Below are the code and all the weights of a small trained network. Each question names an input and a class and asks about switching units off, where a switched-off unit gives its printed mean instead of its output.

import numpy as np


def w(rows, s, z=0):
    codes = np.array(rows[::2]) - 128.0
    scale = np.full(codes.shape[1], s)
    scale[-1] = z or s
    return codes * scale


def f(y):
    return y / 2 * (1 + np.tanh(0.7978845608 * (y + 0.044715 * y**3)))


def log_softmax(a):
    a = a - a.max(-1, keepdims=True)
    return a - np.log(np.exp(a).sum(-1, keepdims=True))


def net(x, mask):
    res = np.array(x, float).reshape(1, 5) / 4 @ E
    y = f(res @ A[0][:, :-1].T + A[0][:, -1])
    res = res + np.where(mask, y, B[0][:, -1]) @ B[0][:, :-1]
    return log_softmax(res[-1] @ U[:, :-1].T + U[:, -1])


A, B = {}, {}
E = w([
[98,3,116,42,201,190,79,114,119],'x0',
[139,65,60,108,76,24,149,129,175],'x1',
[117,157,106,83,92,224,226,129,65],'x2',
[242,84,80,81,103,123,117,11,100],'x3',
[222,201,209,50,115,156,166,152,226],'x4',
],0.0074)
A[0] = w([
[239,155,141,97,92,125,147,21,97,217],'n0',
[134,104,35,188,96,32,161,78,145,204],'n1',
[103,183,158,193,176,89,84,113,111,129],'n2',
[127,223,195,93,129,142,219,220,145,169],'n3',
[45,39,90,125,183,199,129,142,64,234],'n4',
[202,81,136,68,104,76,94,59,201,210],'n5',
[91,133,116,170,113,51,61,155,149,181],'n6',
[172,216,204,132,92,134,144,195,177,223],'n7',
[124,181,158,93,172,185,187,168,70,204],'n8',
[1,127,222,147,224,100,120,172,186,251],'n9',
],0.0067,0.0031)
B[0] = w([
[186,138,162,72,113,81,110,54,64,234],'n0',
[123,83,36,137,128,153,77,92,144,234],'n1',
[87,139,118,163,157,134,147,115,144,180],'n2',
[150,126,164,139,109,98,104,220,106,239],'n3',
[46,2,79,101,250,155,165,165,87,238],'n4',
[85,165,177,58,159,152,92,100,156,222],'n5',
[75,151,91,201,73,199,138,72,184,205],'n6',
[155,160,178,179,62,27,104,134,125,246],'n7',
[182,185,91,137,179,96,174,183,28,203],'n8',
[85,160,153,169,157,205,140,211,187,254],'n9',
],0.0087,0.008)
U = w([
[168,170,143,142,110,101,122,154,107,200],'0',
[158,99,150,10,185,135,87,1,144,216],'1',
[113,101,28,139,107,146,83,29,125,139],'2',
[86,87,91,113,219,187,181,170,88,86],'3',
[198,159,145,128,138,123,121,50,29,7],'4',
[93,182,126,174,145,151,92,107,217,106],'5',
],0.0092,0.0016)

Each question gives the input, the list of numbers given to net, and the class t.
The units are the neurons (one row each of A and B). Each row of codes is followed by its name. A weight is (code - 128) times the scale printed after its matrix; where a second scale follows, it is the last column's (A, B and U).
mask holds one flag per neuron, in row order. A switched-off neuron (its flag False) gives its mean, the last column of its row in B, instead of its output. The means were averaged over made-up inputs and are rounded, as every weight is.
A unit's drop is (log p(t) with every unit on - log p(t) with that unit switched off) / (log p(t) with every unit on - log p(t) with every unit switched off).
The circuit of an input: a set's keep is (log p(t) with only the set's units on - log p(t) with every unit switched off) / (log p(t) with every unit on - log p(t) with every unit switched off). Starting from all 10 units, units are removed one at a time, each time the one whose removal leaves the highest keep (on an exact tie, the one counted first), for as long as the keep stays at least 0.8.
circuit, biggest first: the units of the circuit, biggest drop first
unit that matters most: the unit with the biggest drop
k most important neurons: the k neurons with the biggest drops, biggest first
drop of u: that unit's drop, to one decimal
input [5,6,2,2,-2], class 1: circuit, biggest first -> [n9, n5]
input [-2,-3,0,8,2], class 1: unit that matters most -> n5
input [-1,2,7,4,-2], class 1: circuit, biggest first -> [n7, n0, n9]
input [-7,7,7,1,0], class 4: 2 most important neurons -> [n9, n0]
input [4,-7,0,-6,6], class 0: circuit, biggest first -> [n7, n3]
input [1,2,-5,1,3], class 1: circuit, biggest first -> [n5, n9]
input [-3,4,6,2,5], class 4: 2 most important neurons -> [n0, n9]
input [6,7,-6,-4,3], class 5: circuit, biggest first -> [n9, n4]
input [-1,-6,2,-8,2], class 0: 3 most important neurons -> [n7, n3, n8]
input [-4,5,8,1,-1], class 4: 4 most important neurons -> [n9, n4, n6, n0]
input [-8,1,-6,2,-5], class 2: 2 most important neurons -> [n1, n9]
input [-4,2,-7,6,8], class 1: drop of n5 -> 0.5
input [1,-6,-1,5,-3], class 1: drop of n5 -> -0.2
input [-8,-1,7,3,-8], class 2: drop of n8 -> 0.0
input [-4,-8,5,-1,4], class 0: unit that matters most -> n3
